Below is a small trained network, with its code and all its weights. Each question gives an input and a target symbol and asks what happens when units are switched off, that is, made to give their printed mean instead of their output.

import numpy as np


def w(rows, s, z=0):
    codes = np.array(rows[::2]) - 128.0
    scale = np.full(codes.shape[1], s)
    scale[-1] = z or s
    return codes * scale


def f(y):
    return np.maximum(y, 0)


def softmax(a):
    e = np.exp(a - a.max(-1, keepdims=True))
    return e / e.sum(-1, keepdims=True)


def log_softmax(a):
    a = a - a.max(-1, keepdims=True)
    return a - np.log(np.exp(a).sum(-1, keepdims=True))


def net(x, mask):
    ids = ['αβγεζηθλμξστφω'.index(c) for c in x.split()]
    T = len(ids)
    res = E[ids] + P[:T]
    u = 0
    for l in range(2):
        r = res
        for j in range(3):
            rows = slice(2 * j, 2 * j + 2)
            q, k, v = (r @ M[l][rows].T for M in (Q, K, V))
            z = softmax(np.where(np.tri(T) > 0, q @ k.T / 2**0.5, -1e9)) @ v
            o = O[l][rows]
            res = res + np.where(mask[u + j], z, o[:, -1]) @ o[:, :-1]
        u += 3
        y = f(res @ A[l][:, :-1].T + A[l][:, -1])
        res = res + np.where(mask[u : u + 4], y, B[l][:, -1]) @ B[l][:, :-1]
        u += 4
    return log_softmax(res[-1] @ U[:, :-1].T + U[:, -1])


Q, K, V, O, A, B = {}, {}, {}, {}, {}, {}
E = w([
[2,117,167,242],'α',
[245,139,230,186],'β',
[196,69,169,237],'γ',
[27,215,134,63],'ε',
[109,126,188,51],'ζ',
[95,146,199,69],'η',
[86,42,215,176],'θ',
[74,61,174,139],'λ',
[126,104,168,49],'μ',
[197,212,141,138],'ξ',
[135,232,133,99],'σ',
[57,135,150,146],'τ',
[143,80,176,127],'φ',
[41,112,124,106],'ω',
],0.0078)
P = w([
[173,117,71,77],'0',
[90,242,253,210],'1',
[178,122,50,91],'2',
[169,225,241,197],'3',
[182,119,51,89],'4',
[208,222,237,198],'5',
],0.0057)
Q[0] = w([
[117,132,144,192],'0.h1',
[112,151,45,75],'0.h1',
[34,12,209,101],'0.h2',
[170,49,174,251],'0.h2',
[83,217,100,103],'0.h3',
[89,195,173,124],'0.h3',
],0.017)
K[0] = w([
[145,163,151,168],'0.h1',
[82,112,117,12],'0.h1',
[16,31,234,78],'0.h2',
[196,8,86,241],'0.h2',
[163,144,58,97],'0.h3',
[118,240,92,104],'0.h3',
],0.017)
V[0] = w([
[114,87,131,130],'0.h1',
[146,130,110,85],'0.h1',
[181,161,203,254],'0.h2',
[172,125,145,210],'0.h2',
[154,76,124,181],'0.h3',
[124,109,80,164],'0.h3',
],0.0049)
O[0] = w([
[134,104,139,133,114],'0.h1',
[149,112,125,99,89],'0.h1',
[113,116,254,43,253],'0.h2',
[117,116,196,72,188],'0.h2',
[186,109,90,150,118],'0.h3',
[143,148,69,169,94],'0.h3',
],0.0055,0.0025)
A[0] = w([
[117,159,139,145,255],'0.n1',
[94,28,113,150,61],'0.n2',
[159,130,66,3,204],'0.n3',
[108,32,72,20,150],'0.n4',
],0.015,0.0035)
B[0] = w([
[140,90,153,66,254],'0.n1',
[114,109,198,161,147],'0.n2',
[173,249,70,161,212],'0.n3',
[92,58,91,182,193],'0.n4',
],0.018,0.005)
Q[1] = w([
[109,85,57,68],'1.h1',
[149,17,200,182],'1.h1',
[124,130,111,148],'1.h2',
[163,102,255,69],'1.h2',
[70,77,230,161],'1.h3',
[140,47,200,139],'1.h3',
],0.036)
K[1] = w([
[126,133,70,100],'1.h1',
[250,127,242,51],'1.h1',
[65,114,86,202],'1.h2',
[82,163,207,5],'1.h2',
[228,218,181,84],'1.h3',
[252,168,127,135],'1.h3',
],0.026)
V[1] = w([
[2,129,148,125],'1.h1',
[194,169,162,168],'1.h1',
[243,36,137,201],'1.h2',
[191,78,98,92],'1.h2',
[114,108,108,91],'1.h3',
[126,163,114,134],'1.h3',
],0.0027)
O[1] = w([
[53,47,188,57,57],'1.h1',
[170,167,167,132,251],'1.h1',
[121,82,76,254,87],'1.h2',
[36,185,252,246,91],'1.h2',
[61,188,115,225,66],'1.h3',
[189,119,109,6,193],'1.h3',
],0.0013,0.0011)
A[1] = w([
[68,50,92,172,111],'1.n1',
[202,59,114,240,92],'1.n2',
[20,174,25,114,2],'1.n3',
[59,80,2,131,200],'1.n4',
],0.014,0.0069)
B[1] = w([
[111,120,180,96,177],'1.n1',
[171,68,61,96,220],'1.n2',
[87,91,100,4,207],'1.n3',
[107,152,167,237,254],'1.n4',
],0.025,0.0072)
U = w([
[94,166,254,77,188],'α',
[179,160,159,126,210],'β',
[199,92,97,101,121],'γ',
[69,118,131,62,56],'ε',
[103,149,87,135,120],'ζ',
[104,196,108,149,152],'η',
[101,40,169,68,7],'θ',
[127,90,172,181,66],'λ',
[113,123,82,134,110],'μ',
[181,240,97,157,160],'ξ',
[159,180,98,70,94],'σ',
[85,226,161,208,126],'τ',
[170,160,84,205,130],'φ',
[44,97,153,138,68],'ω',
],0.0076,0.012)

Each question gives the input, a string of symbols that net reads in full, and the target symbol t.
The units are the heads (2 rows each of Q, K, V and O) and the neurons (one row each of A and B). Each row of codes is followed by its name. A weight is (code - 128) times the scale printed after its matrix; where a second scale follows, it is the last column's (O, A, B and U).
mask holds one flag per unit, layer by layer, with each layer's heads first. A switched-off unit (its flag False) gives its mean, the last column of its rows in O or B, instead of its output. The means were averaged over made-up inputs and are rounded, as every weight is.
A unit's drop is (log p(t) with every unit on - log p(t) with that unit switched off) / (log p(t) with every unit on - log p(t) with every unit switched off).
most important unit: the unit with the biggest drop
top k neurons: the k neurons with the biggest drops, biggest first
top k neurons in layer l: the k neurons of layer l with the biggest drops, biggest first
which heads matter: for each layer, one digit per head in row order, 1 if its drop is at least 0.15 and else 0, layers parted by /
drop of u: that unit's drop, to one decimal
input σ λ ω β, target α: most important unit	1.n2
input ω ε γ ξ, target α: top 2 neurons in layer 0	[0.n3, 0.n1]
input ω ω φ α γ, target γ: which heads matter	000 / 000
input λ ε θ, target θ: top 2 neurons	[0.n2, 1.n2]
input λ γ γ, target γ: top 4 neurons	[1.n2, 1.n4, 0.n1, 0.n3]
input η ω ω γ, target α: top 2 neurons	[1.n2, 0.n4]
input γ λ ξ ξ φ, target φ: top 4 neurons	[1.n4, 0.n4, 1.n2, 0.n3]
input τ ω γ α ω, target ω: top 4 neurons	[1.n3, 1.n4, 0.n4, 1.n1]
input α α σ, target σ: top 4 neurons	[0.n3, 1.n3, 1.n4, 0.n4]
input η λ α, target α: top 2 neurons in layer 1	[1.n2, 1.n1]
input φ θ λ γ, target α: top 3 neurons	[0.n4, 1.n2, 0.n3]
input σ τ φ, target φ: top 3 neurons	[1.n4, 1.n2, 0.n4]
input γ η θ β ω, target ω: top 3 neurons in layer 0	[0.n4, 0.n3, 0.n1]
input θ ζ γ θ θ, target θ: most important unit	1.n2
input τ λ ξ, target ξ: drop of 1.n3	0.2
input η η μ α α ξ, target α: drop of 0.h3	0.0
input τ θ ξ μ α, target α: drop of 0.n3	0.5
